Here is a tiny trained network, its code and every weight. The questions are about switching its units off for an input and a class, where a switched-off unit gives its printed mean instead of its output.

import numpy as np


def w(rows, s, z=0):
    codes = np.array(rows[::2]) - 128.0
    scale = np.full(codes.shape[1], s)
    scale[-1] = z or s
    return codes * scale


def f(y):
    return np.maximum(y, 0)


def log_softmax(a):
    a = a - a.max(-1, keepdims=True)
    return a - np.log(np.exp(a).sum(-1, keepdims=True))


def net(x, mask):
    res = np.array(x, float).reshape(1, 7) / 4 @ E
    y = f(res @ A[0][:, :-1].T + A[0][:, -1])
    res = res + np.where(mask, y, B[0][:, -1]) @ B[0][:, :-1]
    return log_softmax(res[-1] @ U[:, :-1].T + U[:, -1])


A, B = {}, {}
E = w([
[254,78,111,146,107,187,138],'x0',
[127,125,127,139,136,121,141],'x1',
[134,137,140,121,112,134,114],'x2',
[124,125,118,126,138,127,129],'x3',
[168,171,94,44,92,89,201],'x4',
[135,114,241,64,194,139,166],'x5',
[118,112,120,140,139,117,151],'x6',
],0.015)
A[0] = w([
[80,144,118,148,119,117,95,52],'n0',
[166,72,115,200,119,162,67,140],'n1',
[145,107,108,208,99,160,69,136],'n2',
[123,155,46,164,85,88,96,181],'n3',
[125,59,166,106,132,166,113,67],'n4',
[12,148,128,137,107,59,82,98],'n5',
[145,107,201,104,185,157,134,117],'n6',
[162,150,113,139,151,130,85,145],'n7',
[187,115,69,183,127,168,126,132],'n8',
[140,96,110,200,89,152,91,141],'n9',
[118,185,26,185,56,71,107,99],'n10',
[124,114,146,153,162,125,82,166],'n11',
[173,169,69,79,87,110,189,200],'n12',
[91,155,179,63,90,86,180,118],'n13',
[135,64,100,95,128,97,122,122],'n14',
[168,81,83,166,152,129,81,136],'n15',
[110,200,184,71,170,55,165,108],'n16',
[79,117,122,196,93,190,80,136],'n17',
[74,115,199,209,186,184,66,98],'n18',
[161,165,95,103,102,119,175,80],'n19',
[154,58,78,219,94,187,77,141],'n20',
[149,150,110,105,77,120,171,66],'n21',
[206,153,66,69,110,46,150,5],'n22',
[74,73,176,174,135,159,83,153],'n23',
[211,83,117,107,126,198,170,14],'n24',
[156,112,207,116,177,160,144,45],'n25',
[141,143,132,70,171,139,100,107],'n26',
[53,167,136,162,117,83,97,58],'n27',
[101,176,108,127,117,100,133,66],'n28',
[184,121,144,153,119,142,158,119],'n29',
[95,160,84,138,89,82,129,70],'n30',
[88,61,116,147,89,143,165,118],'n31',
[135,134,159,150,163,177,151,79],'n32',
[135,136,72,235,95,242,149,135],'n33',
[211,87,110,116,134,205,160,80],'n34',
[204,75,119,111,137,132,128,164],'n35',
[117,158,69,175,60,86,115,198],'n36',
[110,129,158,162,172,170,104,141],'n37',
[168,151,169,150,80,91,84,126],'n38',
[95,176,44,161,50,119,127,58],'n39',
],0.011,0.013)
B[0] = w([
[156,138,100,147,105,162,157,158],'n0',
[97,185,129,98,129,157,191,219],'n1',
[106,151,138,76,146,161,156,219],'n2',
[179,77,109,175,50,152,93,237],'n3',
[158,124,102,165,115,161,156,153],'n4',
[180,80,126,179,91,135,109,235],'n5',
[145,60,127,177,120,115,82,204],'n6',
[123,137,138,122,99,142,149,158],'n7',
[98,167,126,114,146,146,162,198],'n8',
[116,163,156,104,141,141,206,208],'n9',
[145,63,145,167,162,42,62,235],'n10',
[167,137,92,161,99,164,124,195],'n11',
[102,113,205,101,184,61,32,244],'n12',
[53,170,134,105,162,111,135,204],'n13',
[119,121,123,128,140,133,129,141],'n14',
[123,147,127,86,132,173,168,189],'n15',
[64,187,156,39,193,124,174,221],'n16',
[146,153,167,129,157,153,142,223],'n17',
[110,57,143,147,138,54,40,247],'n18',
[198,66,114,159,133,148,120,169],'n19',
[83,176,119,74,118,138,209,244],'n20',
[167,109,104,155,80,168,112,158],'n21',
[182,87,54,159,29,199,186,176],'n22',
[178,40,135,157,88,102,71,233],'n23',
[130,27,193,143,221,52,1,178],'n24',
[195,101,72,168,88,182,126,177],'n25',
[134,152,131,106,112,124,131,155],'n26',
[184,71,63,177,63,160,143,189],'n27',
[103,140,139,116,162,118,125,149],'n28',
[170,106,131,144,106,118,108,168],'n29',
[95,114,164,143,169,89,121,167],'n30',
[133,172,145,127,128,127,127,146],'n31',
[123,110,103,151,84,161,139,149],'n32',
[130,197,130,100,131,147,193,222],'n33',
[204,30,134,227,127,58,48,195],'n34',
[130,131,66,123,60,171,190,201],'n35',
[201,81,83,174,85,163,134,240],'n36',
[170,45,113,169,116,97,120,192],'n37',
[99,160,107,127,132,119,117,149],'n38',
[112,103,175,119,188,32,69,198],'n39',
],0.0089,0.016)
U = w([
[205,68,9,181,61,146,158,223],'0',
[146,63,193,144,233,20,46,228],'1',
[92,234,127,27,185,130,245,2],'2',
],0.011,0.00074)

Each question gives the input, the list of numbers given to net, and the class t.
The units are the neurons (one row each of A and B). Each row of codes is followed by its name. A weight is (code - 128) times the scale printed after its matrix; where a second scale follows, it is the last column's (A, B and U).
mask holds one flag per neuron, in row order. A switched-off neuron (its flag False) gives its mean, the last column of its row in B, instead of its output. The means were averaged over made-up inputs and are rounded, as every weight is.
A unit's drop is (log p(t) with every unit on - log p(t) with that unit switched off) / (log p(t) with every unit on - log p(t) with every unit switched off).
most important unit: the unit with the biggest drop
k most important neurons: the k neurons with the biggest drops, biggest first
drop of u: that unit's drop, to one decimal
input [2,-4,6,2,-4,8,-3], class 0: most important unit	n25
input [8,6,2,-6,7,1,1], class 1: 2 most important neurons	n24; n12
input [5,8,4,0,1,4,-6], class 1: 2 most important neurons	n24; n36
input [-3,4,-5,3,3,-7,-5], class 1: 3 most important neurons	n39; n10; n12
input [8,-2,3,-5,1,5,-5], class 1: 4 most important neurons	n24; n34; n36; n22
input [-8,6,3,2,-1,0,-1], class 0: 2 most important neurons	n27; n12
input [6,3,1,6,-1,6,0], class 0: 2 most important neurons	n35; n25
input [7,-3,2,-5,1,2,0], class 1: 2 most important neurons	n24; n36
input [3,5,3,5,-3,8,7], class 0: 2 most important neurons	n25; n12
input [-2,-8,-8,1,2,-7,5], class 1: 3 most important neurons	n39; n10; n12
input [-2,-6,-1,8,6,1,8], class 2: 2 most important neurons	n18; n10
input [-2,-8,3,-5,-7,0,3], class 0: drop of n10	0.3
input [3,4,-2,2,0,-2,-5], class 2: drop of n23	0.1
input [-2,3,7,-8,4,7,-7], class 2: drop of n0	0.0
input [1,-6,-1,-7,-7,-7,-2], class 2: most important unit	n20
